(in the rows, 128 means zero)
Each row of numbers stands for one element and depends on some of the facts below. Use the named rows to name the rest.

Some facts about the elements:
q348 -ε-> q673; q222 -ε-> q606; q609 -ε-> q320; q925 -ε-> q51; q463 -ε-> q348; q611 -ε-> q289
q583 -ε-> q606; q405 -ε-> q828; q649 -ε-> q673; q622 -ε-> q404; q788 -ε-> q140; q400 -ε-> q828
q833 -ε-> q51; q289 -ε-> q293; q179 -ε-> q320; q185 -ε-> q54; q44 -ε-> q673; q252 -ε-> q775
q532 -ε-> q51; q373 -ε-> q70; q34 -ε-> q363; q687 -ε-> q673; q848 -ε-> q300; q813 -ε-> q763
q131 -ε-> q57; q940 -ε-> q302; q106 -ε-> q286; q982 -ε-> q51; q800 -ε-> q852; q119 -ε-> q51
q139 -ε-> q34; q567 -ε-> q298; q564 -ε-> q852; q70 -ε-> q51; q872 -ε-> q293; q152 -ε-> q698
q696 -ε-> q302; q250 -ε-> q54; q376 -ε-> q655; q917 -ε-> q302; q884 -ε-> q414; q370 -ε-> q404
q643 -ε-> q404; q956 -ε-> q414; q277 -ε-> q70; q336 -ε-> q51; q184 -ε-> q606; q57 -ε-> q852
q726 -ε-> q300; q334 -ε-> q405; q708 -ε-> q140; q210 -ε-> q302; q190 -ε-> q852; q147 -ε-> q51
q142 -ε-> q300; q624 -ε-> q872; q840 -ε-> q51; q158 -ε-> q977; q909 -ε-> q164; q414 -ε-> q673
q251 -ε-> q404; q873 -ε-> q19; q659 -ε-> q164; q178 -ε-> q34; q931 -ε-> q363; q421 -ε-> q164
q939 -ε-> q404; q445 -ε-> q763; q894 -ε-> q977; q105 -ε-> q289; q103 -ε-> q828; q676 -ε-> q763
q645 -ε-> q302; q46 -ε-> q673; q279 -ε-> q404; q140 -ε-> q286; q155 -ε-> q741; q601 -ε-> q741
q476 -ε-> q864; q223 -ε-> q300; q383 -ε-> q789; q733 -ε-> q164; q274 -ε-> q673; q112 -ε-> q300
q394 -ε-> q741; q911 -ε-> q19; q298 -ε-> q673; q320 -ε-> q828; q47 -ε-> q320; q310 -ε-> q54
q349 -ε-> q404; q985 -ε-> q54; q275 -ε-> q289; q30 -ε-> q404; q918 -ε-> q298; q772 -ε-> q363
q819 -ε-> q298; q802 -ε-> q286; q513 -ε-> q298; q776 -ε-> q698; q89 -ε-> q140; q679 -ε-> q302
q977 -ε-> q775; q888 -ε-> q300; q404 -ε-> q302; q287 -ε-> q51; q104 -ε-> q696; q39 -ε-> q741
q78 -ε-> q977; q108 -ε-> q300; q324 -ε-> q741; q483 -ε-> q828; q214 -ε-> q864; q741 -ε-> q302
q994 -ε-> q19; q700 -ε-> q298; q742 -ε-> q404; q285 -ε-> q606; q844 -ε-> q286; q209 -ε-> q741
q965 -ε-> q852; q789 -ε-> q673; q831 -ε-> q775; q797 -ε-> q404; q19 -ε-> q302; q744 -ε-> q164
q559 -ε-> q363; q330 -ε-> q852; q881 -ε-> q606; q907 -ε-> q164; q929 -ε-> q977; q990 -ε-> q673
q162 -ε-> q140; q810 -ε-> q828; q300 -ε-> q864; q240 -ε-> q404; q233 -ε-> q302; q205 -ε-> q990
q698 -ε-> q655; q447 -ε-> q302; q256 -ε-> q405; q396 -ε-> q300; q606 -ε-> q655; q838 -ε-> q852
q371 -ε-> q300; q456 -ε-> q164; q650 -ε-> q286; q963 -ε-> q300; q259 -ε-> q789; q598 -ε-> q990
q880 -ε-> q286; q787 -ε-> q990; q177 -ε-> q363; q81 -ε-> q300; q566 -ε-> q19; q153 -ε-> q54
q596 -ε-> q286; q15 -ε-> q19; q656 -ε-> q363; q433 -ε-> q414; q164 -ε-> q363; q743 -ε-> q54
q901 -ε-> q741; q33 -ε-> q298; q222 -Ξ-> q828; q925 -Ξ-> q676; q611 -Ξ-> q383; q649 -Ξ-> q763
q622 -Ξ-> q463; q788 -Ξ-> q140; q400 -Ξ-> q564; q833 -Ξ-> q376; q179 -Ξ-> q802; q44 -Ξ-> q300
q252 -Ξ-> q348; q532 -Ξ-> q696; q373 -Ξ-> q34; q687 -Ξ-> q70; q848 -Ξ-> q119; q106 -Ξ-> q152
q800 -Ξ-> q828; q139 -Ξ-> q210; q567 -Ξ-> q140; q152 -Ξ-> q376; q250 -Ξ-> q990; q376 -Ξ-> q708
q370 -Ξ-> q348; q277 -Ξ-> q286; q184 -Ξ-> q104; q210 -Ξ-> q140; q142 -Ξ-> q655; q840 -Ξ-> q655
q909 -Ξ-> q363; q251 -Ξ-> q302; q659 -Ξ-> q414; q421 -Ξ-> q977; q445 -Ξ-> q152; q103 -Ξ-> q394
q676 -Ξ-> q828; q46 -Ξ-> q819; q155 -Ξ-> q140; q601 -Ξ-> q463; q476 -Ξ-> q298; q383 -Ξ-> q376
q733 -Ξ-> q931; q112 -Ξ-> q119; q394 -Ξ-> q698; q911 -Ξ-> q463; q47 -Ξ-> q931; q349 -Ξ-> q698
q985 -Ξ-> q300; q30 -Ξ-> q205; q918 -Ξ-> q828; q89 -Ξ-> q376; q679 -Ξ-> q708; q888 -Ξ-> q673
q287 -Ξ-> q463; q78 -Ξ-> q376; q108 -Ξ-> q19; q324 -Ξ-> q708; q483 -Ξ-> q463; q214 -Ξ-> q164
q994 -Ξ-> q405; q742 -Ξ-> q708; q285 -Ξ-> q802; q844 -Ξ-> q57; q831 -Ξ-> q286; q797 -Ξ-> q286
q559 -Ξ-> q376; q907 -Ξ-> q789; q929 -Ξ-> q708; q810 -Ξ-> q210; q205 -Ξ-> q763; q447 -Ξ-> q708
q256 -Ξ-> q606; q396 -Ξ-> q140; q880 -Ξ-> q57; q787 -Ξ-> q140; q177 -Ξ-> q708; q81 -Ξ-> q606
q153 -Ξ-> q564; q596 -Ξ-> q977; q433 -Ξ-> q405; q901 -Ξ-> q622; q348 -α-> q872; q222 -α-> q285
q609 -α-> q622; q583 -α-> q880; q405 -α-> q743; q649 -α-> q742; q788 -α-> q956; q400 -α-> q802
q185 -α-> q772; q44 -α-> q873; q373 -α-> q400; q34 -α-> q624; q687 -α-> q566; q813 -α-> q456
q131 -α-> q698; q940 -α-> q190; q106 -α-> q659; q800 -α-> q298; q119 -α-> q310; q139 -α-> q179
q567 -α-> q349; q564 -α-> q30; q293 -α-> q289; q70 -α-> q223; q872 -α-> q838; q152 -α-> q788
q376 -α-> q34; q917 -α-> q320; q956 -α-> q222; q726 -α-> q800; q334 -α-> q152; q864 -α-> q567
q210 -α-> q741; q190 -α-> q643; q624 -α-> q240; q840 -α-> q376; q909 -α-> q650; q414 -α-> q209
q873 -α-> q275; q659 -α-> q476; q178 -α-> q81; q421 -α-> q445; q894 -α-> q233; q103 -α-> q598
q645 -α-> q848; q46 -α-> q833; q140 -α-> q363; q476 -α-> q105; q363 -α-> q414; q733 -α-> q985
q911 -α-> q293; q298 -α-> q371; q320 -α-> q89; q47 -α-> q881; q310 -α-> q279; q349 -α-> q564
q673 -α-> q775; q275 -α-> q404; q772 -α-> q324; q819 -α-> q252; q802 -α-> q911; q776 -α-> q119
q679 -α-> q810; q404 -α-> q687; q39 -α-> q54; q324 -α-> q396; q741 -α-> q819; q994 -α-> q726
q285 -α-> q700; q844 -α-> q447; q209 -α-> q210; q965 -α-> q185; q559 -α-> q112; q330 -α-> q789
q881 -α-> q433; q907 -α-> q982; q990 -α-> q19; q162 -α-> q929; q810 -α-> q831; q300 -α-> q336
q447 -α-> q287; q655 -α-> q813; q650 -α-> q394; q963 -α-> q513; q598 -α-> q852; q177 -α-> q797
q81 -α-> q656; q153 -α-> q828; q656 -α-> q286; q164 -α-> q421; q743 -α-> q645

Known rows:
[148 131 129 116 124 139 157 150 118 143 136 131 122 111  97 130 137 126
 138 128 105 118 113 127 113 144 139 113  97 118 117 166 121 124 148] -> q34
[137 139 145 130 130 118 142 145 134 133 125 136 120 113 110 129 142 139
 129 104 127 121 124 118  90 146 128 111 105 119 132 131 132 119 135] -> q956
[124 129 134 111 134 129 137 144 122 140 143 103 127 120 117 124 130 128
 138 110 123 113 129 117 109 145 136 126 127 139 131 127 139 123 139] -> q277
[133 138 140 117 134 127 142 138 126 137 134 126 127 107 118 123 128 134
 131 110 123 120 130 111 116 136 140 110 121 129 120 139 132 118 149] -> q33
[118 124 135 102 134 120 133 130 120 139 140 117 119 116 115 124 130 125
 130 109 114 120 135 108 111 139 137 125 122 131 134 138 136 143 134] -> q108
[131 140 139 117 135 128 142 141 126 140 137 122 126 112 115 122 128 134
 132 114 121 119 130 111 115 138 138 112 118 132 123 139 135 116 149] -> q205
[120 116 142 120 129 143 147 125 139 116 128 121 118 135  87 147 142 124
 154 121 109 127 100 123 105 146 155 115 108 130 122 139 117 122 157] -> q289
[141 131 136 117 121 139 146 147 123 138 138 121 115 124  99 133 146 127
 145 113 113 124 119 118 111 147 146 116 113 118 123 145 123 123 137] -> q293
[180 154 114 105 146 140 171 120 125 104 109 169 126  77 102 132 161 128
 131 112  96 130 114 128 144 156 122 106 134 156 134 135 119 118 119] -> q376
[164 150 122 113 114 139 161 167 108 166 149 126 109 112 112 112 153 128
 139 116 120 130 138 118 131 145 124 122 122 111 113 151 125 117 128] -> q70
[152 145 126 111 123 126 149 164 109 162 144 124 121 102 126 110 139 133
 124 108 126 117 144 117 118 142 121 124 128 119 126 138 138 124 124] -> q776
[149 135 125 107 129 125 138 171  99 160 149 112 133  95 126 113 124 130
 121 107 119 100 140 122 105 145 130 122 123 123 129 147 142 135 121] -> q907
[116 102 124  57 136 223 172 124  56 180 155  75 158  63 130 106  65 103
 138 166  69 157 175 108 204 106 172 116 127 202  51 187  96 111 182] -> q363
[105 122 141 114 135 137 146 120 141 122 123 122 134 130 103 140 131 125
 134 129 113 121 107 118 109 134 144 117 115 144 138 136 131 110 165] -> q394
[122 127 135 106 134 125 135 136 120 138 140 114 124 116 115 125 129 126
 131 110 117 117 132 112 109 140 138 124 125 133 132 135 135 136 136] -> q214
[106 120 142 114 130 139 148 121 141 119 120 127 137 126 106 143 134 124
 130 127 113 123 107 120 109 130 146 116 119 141 139 135 127 112 165] -> q643
[ 97 111 142 104 143 122 131 108 138 117 130 116 122 129 102 139 127 124
 139 117 110 122 117 111 103 140 146 123 113 142 135 133 131 140 153] -> q848
[140 109 129 121 125 156 139 143 117 133 131 126 166 122 130 150 132 156
 106  98 127 151  95 105  98 117 139 136 135  90 123 113 138 160 132] -> q911
[104 116 143 114 143 133 135 122 137 118 131 105 131 129 105 140 125 125
 143 118 115 115 110 119 101 144 147 121 118 147 132 126 133 123 159] -> q831
[147 148 137 116 127 123 132 164 107 156 148 116 127  99 130 111 129 137
 125  94 129 112 151 106 114 139 137 112 130 122 126 137 142 126 124] -> q46

Name these rows:
No name comes twice in this set of rows, the named rows included.
[155  91 141  33  99 204 216 135  59 192 122  91 128  57 133  56  53  89
 137 152  99 183 207 124 245  81 160 117 145 156  45 163  73  82 152] -> q140
[161 130 119 123 132 158 170 129 128 141 122 165 154 107 126 135 135 167
 105 125 124 174  95 101 129 109 117 126 115  80  88 135 124 145 163] -> q463
[115 111 136 113 145 134 149 123 134 117 123 123 136 115 102 139 121 126
 134 129 109 111 102 130 102 141 142 116 106 140 124 145 125 124 166] -> q456
[ 97 116 153 150 123 130 136 146 110 115 140 133 103  95 132 156 176 106
 106  92 151 113 148 156  63 152 110 106 135 119 117 140  90 141 131] -> q222
[135 125 129 111 136 130 148 145 118 140 133 124 134 103 114 125 124 128
 127 122 114 108 120 125 108 142 133 118 113 130 125 149 132 126 147] -> q744
[116  76 165  84 123 100 154 107 146  99  98 115 114 125  94 115  95 102
 137 104 128 119 121 137 118 120 162 119 121 106 140 119 110 132 138] -> q396
[131 138 131 112 126 135 157 140 127 145 128 137 127 113 114 124 139 130
 125 128 116 126 125 118 121 133 128 117 118 128 129 145 130 111 151] -> q104
[130 138 140 118 102 147 146 152 122 142 130 129 130 128 105 140 151 121
 128 117 111 124 118 115 110 129 153 114 119 121 150 150 128 112 135] -> q404
[147 142 128 111 125 125 139 169 106 161 149 110 122 107 128 111 139 132
 127  99 129 111 146 117 108 147 124 127 133 122 131 128 143 126 116] -> q840
[ 93 112 131 125 121 140 148 140 112 138 133 151 103  88 138 145 166 119
 118 105 131 101 147 143  98 143 135 107 159 121  98 152 101 136 158] -> q676
[162 140 124 101 149 138 143 125 114  99 125 132 136  84 111 137 145 122
 134  92 103 113 120 125 129 158 143 112 150 164 143 121 129 133 108] -> q78
[104 114 138 104 141 124 143 105 140 118 125 129 119 124 101 137 130 125
 136 125 108 129 116 114 112 137 140 122 112 138 131 139 125 135 159] -> q223

The same elements again, as new rows of numbers:
Known rows:
[107 124 133 129 108 131 144 147 129 113 105 124 111] -> q162
[111 133 126 148 111 131 151 153 136 119 113 138 119] -> q300
[110 132 131 143 107 135 146 154 132 117 106 131 118] -> q864
[139 119 132 121  93 137 130 135 135 126 124 139 113] -> q844
[111 130 135 134 105 137 143 149 129 114 106 125 116] -> q965
[110 128 130 126 135 127 135 144 127 124 120 120 125] -> q977
[142 125 130 117 143 121 109 123 134 157 144 126 136] -> q445
[111 129 131 128 135 127 133 145 126 123 118 119 125] -> q872
[133 110 126 147  89 148 124 125 134 123 125 131 137] -> q907
[105 121 129 151 102 141 140 139 128 113 108 119 132] -> q164
[103 136 137 144 128 124 129 131 109 128 130 125 122] -> q884
[136 104 149 167 164 115 181  59 121  95 170 119  95] -> q414
[136 124 137 134  89 136 127 128 122 127 132 143 115] -> q46
[142 130 165 142  87 108 113  80 137 183 125 130 134] -> q383
[137 119 129 116 126 132 111 129 136 130 134 139 119] -> q810
[146 123 124 113 147 124 109 132 130 149 147 126 133] -> q831
[139 127 134 132 113 129 115 122 114 143 151 141 121] -> q205
[122 144 121 123 139 134 140 109 125 123 111 120 128] -> q939
[141 122 128 119 122 130 122 130 132 134 136 133 126] -> q250
[110 127 127 142 131 135 126 143 127 127 118 112 136] -> q34

Which element is each row?
No name comes twice in this set of rows, the named rows included.
[179 133  97  92 142 143 131 122 116 162 167 128 134] -> q622
[ 39 102 107  72 113 109  96  68 132  90 128 186 157] -> q788
[148 119 123 114 116 135 123 134 130 143 148 136 126] -> q676
[ 89 118 143  83  57  85 133  57 146 153 126 154 200] -> q152
[130 149 118 119 168 129 125 117 123 138 120 111 136] -> q240
[107 135 123 156 114 130 153 157 139 120 112 143 120] -> q963
[159 140 116 107 154 133 109 104 129 151 138 125 135] -> q30
[212 133 148 143  84  94  98 119 146 125 104 122 150] -> q376
[108 125 126 142 131 133 132 136 126 124 122 116 138] -> q931
[202 125 110 131 135 100  91 138 124 105 128 123 136] -> q929
[158 134 115 110 123 140 128 105 129 139 134 134 127] -> q901
[141 121 134 119 117 127 120 125 136 144 131 132 127] -> q611
[141 126 123 131 124 128 126 136 137 139 139 142 128] -> q214

